[[-52 -47]
 [ 16  70]
 [ 44 -31]
 [ 14  66]
 [ 72 -23]
 [ 24 -77]
 [-27 -77]
 [-12 -81]
 [ 18 -65]
 [ 81   7]
 [ 17  16]]
=>
[[-52 -47]
 [-27 -77]
 [-12 -81]
 [ 14  66]
 [ 16  70]
 [ 17  16]
 [ 18 -65]
 [ 24 -77]
 [ 44 -31]
 [ 72 -23]
 [ 81   7]]

[[-63  51  21 -10  74 -25  14 -24 -12  57  77 -30]
 [ -3 -33 -10  40 -51  34 -54 -43  27 -43 -68  47]
 [-43   9  23  48   1  50 -39 -43  50   7 -23  54]
 [-46  28  30  38  18  41 -28 -51  36  19  -9  41]
 [-31   7  14  50  -5  55 -33 -49  45   2 -29  44]
 [-57  30  32  35  32  35 -25 -44  42  41  24  43]]
=>
[[-63  51  21 -10  74 -25  14 -24 -12  57  77 -30]
 [-57  30  32  35  32  35 -25 -44  42  41  24  43]
 [-46  28  30  38  18  41 -28 -51  36  19  -9  41]
 [-43   9  23  48   1  50 -39 -43  50   7 -23  54]
 [-31   7  14  50  -5  55 -33 -49  45   2 -29  44]
 [ -3 -33 -10  40 -51  34 -54 -43  27 -43 -68  47]]

[[ 66   5  62  36]
 [-14  15  14  16]
 [ 40 -28 -19 -24]
 [ 49 -44 -27 -31]
 [ 57 -17   5 -11]]
=>
[[-14  15  14  16]
 [ 40 -28 -19 -24]
 [ 49 -44 -27 -31]
 [ 57 -17   5 -11]
 [ 66   5  62  36]]

[[-37  21 -50 -29 -54 -24  30 -15  36  42 -39  50  40  23 -14  59]
 [ 65 -27  63  56  29   2 -48 -18 -36 -29  16 -38  -2  27  48 -53]
 [ 44  -6  57  37  62  35 -14  27 -20 -26  48 -33 -25 -10  24 -40]
 [-29  15 -43 -22 -52 -25  21 -19  29  36 -38  42  37  25  -9  48]
 [ 56 -27  42  49  -7 -20 -47 -41 -26 -12 -14 -19  23  50  50 -33]
 [ 66 -31  51  58  -5 -22 -55 -46 -31 -16 -14 -24  25  57  58 -40]]
=>
[[-37  21 -50 -29 -54 -24  30 -15  36  42 -39  50  40  23 -14  59]
 [-29  15 -43 -22 -52 -25  21 -19  29  36 -38  42  37  25  -9  48]
 [ 44  -6  57  37  62  35 -14  27 -20 -26  48 -33 -25 -10  24 -40]
 [ 56 -27  42  49  -7 -20 -47 -41 -26 -12 -14 -19  23  50  50 -33]
 [ 65 -27  63  56  29   2 -48 -18 -36 -29  16 -38  -2  27  48 -53]
 [ 66 -31  51  58  -5 -22 -55 -46 -31 -16 -14 -24  25  57  58 -40]]

[[ -3 -17  -6  10  -1  -7 -59   6  27  83]
 [ -1  13   5  23 -12 -11  11 -15  28 -80]
 [ -4  -9  -9 -52  -3  -2  -4   9 -49  63]
 [  7  26 -11 -62  30 -11   8  20  34  18]]
=>
[[ -4  -9  -9 -52  -3  -2  -4   9 -49  63]
 [ -3 -17  -6  10  -1  -7 -59   6  27  83]
 [ -1  13   5  23 -12 -11  11 -15  28 -80]
 [  7  26 -11 -62  30 -11   8  20  34  18]]

[[-51  34]
 [ 51  39]
 [  9  57]
 [ -6  40]
 [ 12  39]
 [-33  29]
 [-68 -32]
 [ 33 -30]
 [-16 -50]
 [ 29 -33]]
=>
[[-68 -32]
 [-51  34]
 [-33  29]
 [-16 -50]
 [ -6  40]
 [  9  57]
 [ 12  39]
 [ 29 -33]
 [ 33 -30]
 [ 51  39]]
---
[[ 56  40 -24  64 -32]
 [-36 -43 -28 -35 -24]
 [  7 -21 -50   9 -51]
 [-36 -38 -36 -18 -30]]
=>
[[ 64 -32  56  40 -24]
 [-35 -24 -36 -43 -28]
 [  9 -51   7 -21 -50]
 [-18 -30 -36 -38 -36]]

[[-71 -38 -55]
 [ -9 -85  32]
 [-49 -82 -13]
 [-58 -78 -21]
 [-45 -87   0]
 [-70 -43 -52]
 [-22  66 -64]
 [ 66  44  48]
 [ 44  82   5]
 [ 74  60  43]]
=>
[[-38 -55 -71]
 [-85  32  -9]
 [-82 -13 -49]
 [-78 -21 -58]
 [-87   0 -45]
 [-43 -52 -70]
 [ 66 -64 -22]
 [ 44  48  66]
 [ 82   5  44]
 [ 60  43  74]]

[[ -8  28  44  28  39  44 -47 -25 -32 -28]
 [ -7 -30 -41 -35 -49 -15  54  15  48  67]
 [ 48  40  27  48  16 -69 -16 -42  -1  21]
 [  5   0  21  -7   4 -29 -21  17  44  30]
 [  0  11   3  -5  20 -31 -20  20  44  33]
 [  2  -5  20 -17  20 -36  -2   9  26  29]]
=>
[[-32 -28  -8  28  44  28  39  44 -47 -25]
 [ 48  67  -7 -30 -41 -35 -49 -15  54  15]
 [ -1  21  48  40  27  48  16 -69 -16 -42]
 [ 44  30   5   0  21  -7   4 -29 -21  17]
 [ 44  33   0  11   3  -5  20 -31 -20  20]
 [ 26  29   2  -5  20 -17  20 -36  -2   9]]

[[-31  27  87   2]
 [ 31 -26 -83  -3]]
=>
[[ 87   2 -31  27]
 [-83  -3  31 -26]]

[[ 14 -34  26]
 [-12  34 -23]
 [-15  31 -26]
 [ 30 -72  59]
 [ 26 -62  47]
 [ 12 -26  19]]
=>
[[-34  26  14]
 [ 34 -23 -12]
 [ 31 -26 -15]
 [-72  59  30]
 [-62  47  26]
 [-26  19  12]]

[[-41  19  60 -54]
 [-51  12  -2 -51]
 [-26  24  18 -25]
 [ 12   3 -15  35]
 [-47  25 -22  38]
 [ 50 -16 -18 -42]
 [ -7 -60 -71  11]
 [  4  32  59 -12]
 [-38 -46  54 -38]]
=>
[[ 60 -54 -41  19]
 [ -2 -51 -51  12]
 [ 18 -25 -26  24]
 [-15  35  12   3]
 [-22  38 -47  25]
 [-18 -42  50 -16]
 [-71  11  -7 -60]
 [ 59 -12   4  32]
 [ 54 -38 -38 -46]]
